x = [[127, 41, -317, 252, -174, 215, -317, -26], [-107, 166, -244, -83, -174, 365, -448, 111], [0, -44, -145, -101, -174, -106, 232, -26], [0, -44, 58, -83, -50, 191, -22, -26], [164, -44, -263, 494, -174, 192, -107, 64], [202, -44, -210, -83, -309, 192, -39, -94], [-143, -44, -244, -140, -31, 192, -107, 57], [-26, -67, -244, -83, 57, 128, 118, -1], [-7, 119, -244, -83, -67, 192, -107, -26]]
Rows and columns are counted from 0.
row 0 col 0	127
row 2 col 2	-145
row 3 col 3	-83
row 4 col 6	-107
row 2 col 6	232
row 8 col 3	-83
row 8 col 2	-244
row 4 col 4	-174
row 4 col 7	64
row 8 col 6	-107
row 3 col 5	191
row 6 col 0	-143
row 4 col 2	-263
row 6 col 3	-140
row 7 col 1	-67
row 7 col 5	128
row 4 col 3	494
row 7 col 2	-244
row 5 col 2	-210
row 5 col 5	192
row 5 col 1	-44
row 5 col 4	-309
row 3 col 1	-44
row 4 col 0	164
row 7 col 0	-26
row 2 col 4	-174
row 6 col 2	-244
row 0 col 2	-317
row 0 col 5	215
row 0 col 3	252
row 2 col 0	0
row 6 col 6	-107
row 3 col 4	-50

X =
69 -29 5 8 232 315 157 -72 55 35 -50
-27 56 43 167 286 68 161 54 -171 10 -91
-63 19 -6 -24 -247 -312 -161 74 -46 -30 54
11 -87 37 65 -129 -285 -139 -115 -172 19 55
-75 44 -5 7 -257 -324 -158 62 -19 -41 25
133 -228 -11 -248 22 125 -64 -51 -127 86 232
-66 132 -100 -164 80 201 -31 65 142 -111 191
-71 139 -83 -18 -109 12 -141 -175 249 -141 111
30 -8 -33 86 61 59 -125 -444 71 -81 148
-114 197 -11 66 152 75 157 281 23 -51 -121
Indices start at 0.
(0, 0) -> 69
(9, 7) -> 281
(0, 4) -> 232
(4, 1) -> 44
(0, 6) -> 157
(4, 9) -> -41
(3, 1) -> -87
(1, 5) -> 68
(0, 5) -> 315
(5, 7) -> -51
(7, 7) -> -175
(6, 6) -> -31
(6, 4) -> 80
(8, 3) -> 86
(9, 5) -> 75
(3, 4) -> -129
(5, 10) -> 232
(5, 2) -> -11
(4, 0) -> -75
(7, 1) -> 139
(4, 10) -> 25
(9, 6) -> 157
(1, 0) -> -27
(8, 4) -> 61
(6, 0) -> -66
(5, 0) -> 133
(1, 10) -> -91
(4, 2) -> -5
(9, 1) -> 197
(7, 8) -> 249
(3, 8) -> -172
(5, 8) -> -127
(8, 1) -> -8

data =
[[ 0.09  0.07  0.05  0.12  0.12 -0.19]
 [ 0.09  0.07  0.05  0.12  0.12 -0.19]
 [-0.08 -0.08  0.16  0.00  0.12  0.14]
 [ 0.01  0.10  0.12  0.04 -0.18  0.17]
 [-0.12 -0.04  0.15  0.01  0.12  0.14]
 [ 0.15  0.02  0.08  0.12  0.08 -0.20]
 [ 0.18  0.00  0.11  0.13  0.02 -0.17]
 [ 0.14  0.01  0.12  0.13 -0.12 -0.03]
 [ 0.11  0.13 -0.11 -0.04  0.14  0.01]
 [-0.08 -0.09  0.16  0.00  0.12  0.13]
 [ 0.12  0.14 -0.15  0.01  0.12  0.02]
 [ 0.14  0.04  0.08  0.12  0.10 -0.20]
 [ 0.12  0.02 -0.17  0.18  0.00  0.11]
 [ 0.17  0.00  0.10  0.13  0.01 -0.17]
 [ 0.01  0.12  0.14 -0.11 -0.04  0.15]]
data[-15, -6] => 0.09
data[-2, -2] => 0.01
data[-2, 1] => 0.00
data[-12] => [0.01, 0.10, 0.12, 0.04, -0.18, 0.17]
data[-6] => [-0.08, -0.09, 0.16, 0.00, 0.12, 0.13]
data[-1, 5] => 0.15
data[4, 0] => -0.12
data[9, 4] => 0.12
data[9, 3] => 0.00
data[1, -5] => 0.07
data[-8, -5] => 0.01
data[8, -1] => 0.01
data[-13, 4] => 0.12
data[10, 5] => 0.02
data[-8, -2] => -0.12
data[11] => [0.14, 0.04, 0.08, 0.12, 0.10, -0.20]
data[:, 1] => [0.07, 0.07, -0.08, 0.10, -0.04, 0.02, 0.00, 0.01, 0.13, -0.09, 0.14, 0.04, 0.02, 0.00, 0.12]
data[:, -6] => [0.09, 0.09, -0.08, 0.01, -0.12, 0.15, 0.18, 0.14, 0.11, -0.08, 0.12, 0.14, 0.12, 0.17, 0.01]
data[-4, -5] => 0.04
data[:, -1] => [-0.19, -0.19, 0.14, 0.17, 0.14, -0.20, -0.17, -0.03, 0.01, 0.13, 0.02, -0.20, 0.11, -0.17, 0.15]
data[:, 3] => [0.12, 0.12, 0.00, 0.04, 0.01, 0.12, 0.13, 0.13, -0.04, 0.00, 0.01, 0.12, 0.18, 0.13, -0.11]
data[-13, -5] => -0.08
data[7, 0] => 0.14
data[0, -3] => 0.12
data[14] => [0.01, 0.12, 0.14, -0.11, -0.04, 0.15]
data[:, 4] => [0.12, 0.12, 0.12, -0.18, 0.12, 0.08, 0.02, -0.12, 0.14, 0.12, 0.12, 0.10, 0.00, 0.01, -0.04]
data[-11] => [-0.12, -0.04, 0.15, 0.01, 0.12, 0.14]
data[-1, 0] => 0.01
data[-12, 0] => 0.01
data[13, 0] => 0.17
data[-10, 1] => 0.02
data[-5, -5] => 0.14
data[1] => [0.09, 0.07, 0.05, 0.12, 0.12, -0.19]
data[8] => [0.11, 0.13, -0.11, -0.04, 0.14, 0.01]
data[12] => [0.12, 0.02, -0.17, 0.18, 0.00, 0.11]
data[-7, -2] => 0.14
data[-5, -4] => -0.15

A = [[-157, -88, 73, 238, 351, 39, 456, 234], [40, 8, -274, 279, 25, 278, 143, -489], [-224, -62, 55, -395, -96, 326, 143, -296]]
A[0, 0] -> -157
A[2, 1] -> -62
A[2, 6] -> 143
A[:, 0] -> [-157, 40, -224]
A[:, 6] -> [456, 143, 143]
A[0, 7] -> 234
A[1] -> [40, 8, -274, 279, 25, 278, 143, -489]
A[:, 3] -> [238, 279, -395]
A[1, 2] -> -274
A[1, 6] -> 143
A[1, 3] -> 279

grid =
46  44  56  59  56  50  41  59  62  59  56  55  49  42  43  56
33  45  55  44  58  33  43  52  56  62  46  54  36  72  46  63
37  48  53  44  67  31  40  54  59  65  44  60  25  87  48  72
48  42  52  54  58  47  38  61  58  55  52  57  43  46  44  57
60  49  47  57  59  56  42  59  55  51  52  58  43  48  48  56
48  47  50  46  51  45  49  52  49  50  48  52  47  54  50  52
36  46  55  42  50  36  51  50  50  56  47  50  47  61  49  54
56  47  53  47  56  48  53  63  48  50  50  60  53  51  56  54
42  48  54  45  53  40  50  51  51  55  48  52  46  61  51  55
55  50  54  49  52  51  56  57  49  50  52  55  57  50  56  51
72  56  44  51  34  70  66  47  34  31  53  44  74  22  60  29
43  46  56  51  52  45  49  55  55  56  52  52  52  50  48  54
grid[0][-16]: 46
grid[-4][7]: 51
grid[:, 3]: [59, 44, 44, 54, 57, 46, 42, 47, 45, 49, 51, 51]
grid[-10][15]: 72
grid[11][-3]: 50
grid[5][14]: 50
grid[-4][-11]: 40
grid[1][-15]: 45
grid[-3][0]: 55
grid[-11][3]: 44
grid[-8][-9]: 59
grid[3][-9]: 61
grid[3]: [48, 42, 52, 54, 58, 47, 38, 61, 58, 55, 52, 57, 43, 46, 44, 57]
grid[0][9]: 59
grid[-9][-4]: 43
grid[-12]: [46, 44, 56, 59, 56, 50, 41, 59, 62, 59, 56, 55, 49, 42, 43, 56]
grid[-10][12]: 25
grid[:, 15]: [56, 63, 72, 57, 56, 52, 54, 54, 55, 51, 29, 54]
grid[-4][-5]: 52
grid[2][3]: 44
grid[11][-16]: 43
grid[-2]: [72, 56, 44, 51, 34, 70, 66, 47, 34, 31, 53, 44, 74, 22, 60, 29]
grid[4]: [60, 49, 47, 57, 59, 56, 42, 59, 55, 51, 52, 58, 43, 48, 48, 56]
grid[-1][5]: 45
grid[-6][-11]: 36
grid[5][-4]: 47
grid[:, -11]: [50, 33, 31, 47, 56, 45, 36, 48, 40, 51, 70, 45]
grid[:, 14]: [43, 46, 48, 44, 48, 50, 49, 56, 51, 56, 60, 48]
grid[1][0]: 33
grid[11][-13]: 51
grid[3][-7]: 55
grid[-7]: [48, 47, 50, 46, 51, 45, 49, 52, 49, 50, 48, 52, 47, 54, 50, 52]
grid[9][-13]: 49
grid[-12][-1]: 56
grid[11][-10]: 49
grid[7][2]: 53
grid[-6][1]: 46
grid[-6][-4]: 47
grid[:, 2]: [56, 55, 53, 52, 47, 50, 55, 53, 54, 54, 44, 56]
grid[1][6]: 43

a = [75 56  2 60 95 18 33 59]
a[0]: 75
a[3]: 60
a[4]: 95

B =
-524 35 454 33 -432 26 -356
-291 42 -265 49 -199 -98 -159
-28 -71 -75 -76 -61 -55 -44
B[0][0] = -524
B[2][3] = -76
B[2][0] = -28
B[1][2] = -265
B[1][5] = -98
B[1] = [-291, 42, -265, 49, -199, -98, -159]
B[1][6] = -159
B[1][1] = 42
B[2] = [-28, -71, -75, -76, -61, -55, -44]
